Below are the code and all the weights of a small trained network. Each question names an input and a class and asks about switching units off, where a switched-off unit gives its printed mean instead of its output.

import numpy as np


def w(rows, s, z=0):
    codes = np.array(rows[::2]) - 128.0
    scale = np.full(codes.shape[1], s)
    scale[-1] = z or s
    return codes * scale


def norm(h):
    return h / np.sqrt((h * h).mean(-1, keepdims=True) + 1e-5)


def f(y):
    return np.maximum(y, 0)


def log_softmax(a):
    a = a - a.max(-1, keepdims=True)
    return a - np.log(np.exp(a).sum(-1, keepdims=True))


def net(x, mask):
    res = np.array(x, float).reshape(1, 7) / 4 @ E
    u = 0
    for l in range(3):
        y = f(norm(res) @ A[l][:, :-1].T + A[l][:, -1])
        res = res + np.where(mask[u : u + 8], y, B[l][:, -1]) @ B[l][:, :-1]
        u += 8
    return log_softmax(norm(res)[-1] @ U[:, :-1].T + U[:, -1])


A, B = {}, {}
E = w([
[124,150,102,163,147,160,138,115,68,116,107,133],'x0',
[81,2,160,131,141,107,163,92,107,58,140,104],'x1',
[107,129,172,120,93,182,153,123,145,131,121,153],'x2',
[55,191,162,160,185,98,83,205,174,16,87,166],'x3',
[179,159,180,72,187,162,104,58,151,101,90,45],'x4',
[129,122,113,79,90,111,142,133,103,118,62,149],'x5',
[83,112,89,35,211,164,158,189,112,137,163,119],'x6',
],0.0066)
A[0] = w([
[152,86,175,78,90,64,92,135,226,140,162,145,49],'L0N0',
[145,56,155,168,131,110,141,105,118,82,118,126,16],'L0N1',
[160,112,69,158,155,35,83,117,114,124,120,88,36],'L0N2',
[112,109,192,144,64,253,149,123,174,122,104,167,56],'L0N3',
[139,116,154,194,82,102,91,88,129,126,93,124,2],'L0N4',
[141,134,113,204,150,201,125,91,28,91,96,150,34],'L0N5',
[138,107,120,79,80,91,137,111,99,117,5,172,41],'L0N6',
[130,116,160,238,184,169,110,91,174,150,213,124,35],'L0N7',
],0.012,0.0069)
B[0] = w([
[65,165,76,205,155,152,198,140,111,156,65,56,225],'L0N0',
[50,92,149,76,114,120,117,83,152,117,140,137,230],'L0N1',
[130,167,165,104,169,27,152,99,59,145,136,175,199],'L0N2',
[145,149,132,105,191,9,126,97,75,141,144,156,254],'L0N3',
[192,142,124,120,147,198,248,126,187,79,190,180,217],'L0N4',
[57,147,97,191,148,131,196,140,149,172,71,54,209],'L0N5',
[163,150,132,96,55,140,83,213,103,87,173,61,222],'L0N6',
[169,141,120,61,33,130,89,208,87,82,129,83,249],'L0N7',
],0.013,0.0047)
A[1] = w([
[222,45,136,161,38,128,118,48,115,204,111,121,65],'L1N0',
[134,132,207,227,127,104,61,152,193,25,34,181,64],'L1N1',
[211,242,114,181,95,150,58,136,160,214,79,178,4],'L1N2',
[174,80,142,148,89,131,158,84,110,211,115,105,40],'L1N3',
[198,141,218,147,146,168,71,18,146,93,56,56,78],'L1N4',
[145,77,134,177,138,146,105,106,141,161,79,168,76],'L1N5',
[108,66,116,254,29,103,107,152,109,149,165,222,68],'L1N6',
[172,67,188,187,108,166,77,125,124,149,82,156,77],'L1N7',
],0.012,0.003)
B[1] = w([
[90,189,90,153,176,189,54,124,108,83,196,153,208],'L1N0',
[130,173,48,163,150,191,63,56,69,157,224,129,214],'L1N1',
[51,42,173,75,97,93,176,70,163,109,154,87,254],'L1N2',
[90,166,95,166,169,129,94,118,113,101,146,139,204],'L1N3',
[180,106,132,182,63,83,84,185,171,178,33,196,210],'L1N4',
[129,114,110,124,123,141,134,147,145,124,113,138,128],'L1N5',
[208,132,160,143,114,102,64,128,186,158,6,131,214],'L1N6',
[136,123,102,88,139,118,114,141,169,146,139,122,128],'L1N7',
],0.012,0.0059)
A[2] = w([
[142,132,155,148,147,147,183,109,90,144,94,85,83],'L2N0',
[89,9,181,171,106,144,112,70,101,55,109,142,2],'L2N1',
[144,96,168,135,158,185,139,118,110,137,120,139,50],'L2N2',
[141,145,182,119,172,78,140,117,75,142,132,180,78],'L2N3',
[170,96,142,83,201,181,159,182,117,165,139,126,109],'L2N4',
[155,64,110,84,216,186,168,195,126,138,114,187,118],'L2N5',
[161,150,152,169,101,146,167,106,187,112,157,165,76],'L2N6',
[187,109,154,123,136,184,206,130,117,91,129,158,49],'L2N7',
],0.014,0.0038)
B[2] = w([
[103,116,109,160,158,142,102,177,142,170,107,159,205],'L2N0',
[79,33,157,25,99,141,114,101,171,204,175,85,254],'L2N1',
[134,110,68,142,150,123,133,131,151,108,150,153,133],'L2N2',
[169,138,170,103,210,85,115,108,80,151,93,153,249],'L2N3',
[128,150,162,188,78,129,200,149,143,36,138,177,185],'L2N4',
[217,154,168,158,99,177,188,41,159,130,165,142,207],'L2N5',
[169,69,162,117,185,254,187,153,127,119,129,198,218],'L2N6',
[133,168,128,185,114,122,66,99,176,118,140,180,174],'L2N7',
],0.0085,0.0042)
U = w([
[85,180,45,163,190,202,17,79,94,112,213,151,124],'0',
[55,25,173,50,104,119,135,72,177,146,151,100,249],'1',
[202,158,160,162,128,197,218,101,177,75,171,200,128],'2',
[178,172,127,71,36,130,84,245,77,70,148,55,80],'3',
[48,171,75,221,179,142,206,157,142,195,30,55,54],'4',
[167,168,169,98,223,12,122,89,55,141,121,178,88],'5',
[198,83,145,164,113,122,36,157,190,177,2,186,133],'6',
],0.0087,0.002)

Each question gives the input, the list of numbers given to net, and the class t.
The units are the neurons (one row each of A and B). Each row of codes is followed by its name. A weight is (code - 128) times the scale printed after its matrix; where a second scale follows, it is the last column's (A, B and U).
mask holds one flag per neuron, layer by layer. A switched-off neuron (its flag False) gives its mean, the last column of its row in B, instead of its output. The means were averaged over made-up inputs and are rounded, as every weight is.
A unit's drop is (log p(t) with every unit on - log p(t) with that unit switched off) / (log p(t) with every unit on - log p(t) with every unit switched off).
The circuit of an input: a set's keep is (log p(t) with only the set's units on - log p(t) with every unit switched off) / (log p(t) with every unit on - log p(t) with every unit switched off). Starting from the 12 units with the biggest drops (on a tie, the unit counted first), units are removed one at a time, each time the one whose removal leaves the highest keep (on an exact tie, the one counted first), for as long as the keep stays at least 0.8.
circuit, biggest first: the units of the circuit, biggest drop first
most important unit: the unit with the biggest drop
k most important neurons: the k neurons with the biggest drops, biggest first
top k neurons in layer l: the k neurons of layer l with the biggest drops, biggest first
input [8,-7,6,-8,-3,6,1], class 0: most important unit : L1N0
input [-3,4,7,7,0,-4,8], class 2: 2 most important neurons : [L1N2; L2N5]
input [-4,4,5,7,-5,4,-8], class 2: 3 most important neurons : [L0N4; L2N6; L1N0]
input [7,8,-8,5,-7,3,8], class 1: circuit, biggest first : [L0N3; L2N1]
input [2,-3,2,-2,-5,-3,5], class 2: 2 most important neurons : [L1N4; L2N5]
input [-1,6,1,-6,2,7,-7], class 2: 2 most important neurons : [L0N4; L1N2]
input [4,3,-6,3,-8,7,1], class 6: top 3 neurons in layer 0 : [L0N7; L0N3; L0N0]
input [-5,-8,-6,-2,7,1,4], class 1: circuit, biggest first : [L1N2; L0N3]
input [-5,-6,7,-3,7,4,-2], class 5: 3 most important neurons : [L0N3; L1N6; L2N1]
input [8,-8,2,-2,-2,5,7], class 1: 4 most important neurons : [L1N2; L0N4; L0N0; L0N1]
input [8,6,7,-7,-7,3,-1], class 4: 4 most important neurons : [L0N5; L1N2; L1N6; L1N1]
input [5,-6,-4,-5,1,-2,7], class 2: 2 most important neurons : [L2N4; L1N1]
input [1,-5,-3,6,5,6,6], class 0: 2 most important neurons : [L0N4; L0N3]
input [-7,-4,5,5,7,-7,6], class 3: top neuron in layer 2 : [L2N6]
input [-5,3,5,2,-3,-3,5], class 2: circuit, biggest first : [L1N2; L2N5]
input [-6,-5,4,-7,-1,-6,7], class 0: top 2 neurons in layer 1 : [L1N3; L1N0]
input [7,5,1,-3,-7,1,-7], class 2: top 2 neurons in layer 1 : [L1N2; L1N4]
input [-7,-2,3,3,-4,-3,6], class 4: 2 most important neurons : [L0N0; L0N4]
input [6,1,2,3,4,6,-1], class 3: 2 most important neurons : [L0N6; L0N0]
input [-8,2,3,-2,3,2,-1], class 4: most important unit : L0N0
input [-7,8,0,8,-5,-4,1], class 0: 2 most important neurons : [L1N1; L1N2]
input [-7,-2,-3,-4,-7,-5,-8], class 2: 2 most important neurons : [L0N4; L2N6]
input [-6,-2,-6,-6,-1,-7,-6], class 3: 2 most important neurons : [L0N7; L1N1]
input [1,-2,6,-8,-6,1,-5], class 0: top 2 neurons in layer 1 : [L1N0; L1N3]
input [5,7,-8,-7,-3,1,8], class 2: 3 most important neurons : [L1N2; L2N5; L0N3]
input [-5,5,-7,-1,-4,-1,-1], class 5: top 2 neurons in layer 0 : [L0N2; L0N5]
input [2,-5,-7,5,4,-6,4], class 5: most important unit : L0N2
input [-7,3,2,8,7,-7,2], class 0: top 2 neurons in layer 1 : [L1N1; L1N6]
input [-7,4,-7,5,5,8,-4], class 3: top 3 neurons in layer 0 : [L0N6; L0N3; L0N5]
input [0,6,-3,4,7,3,2], class 6: top 2 neurons in layer 1 : [L1N4; L1N2]
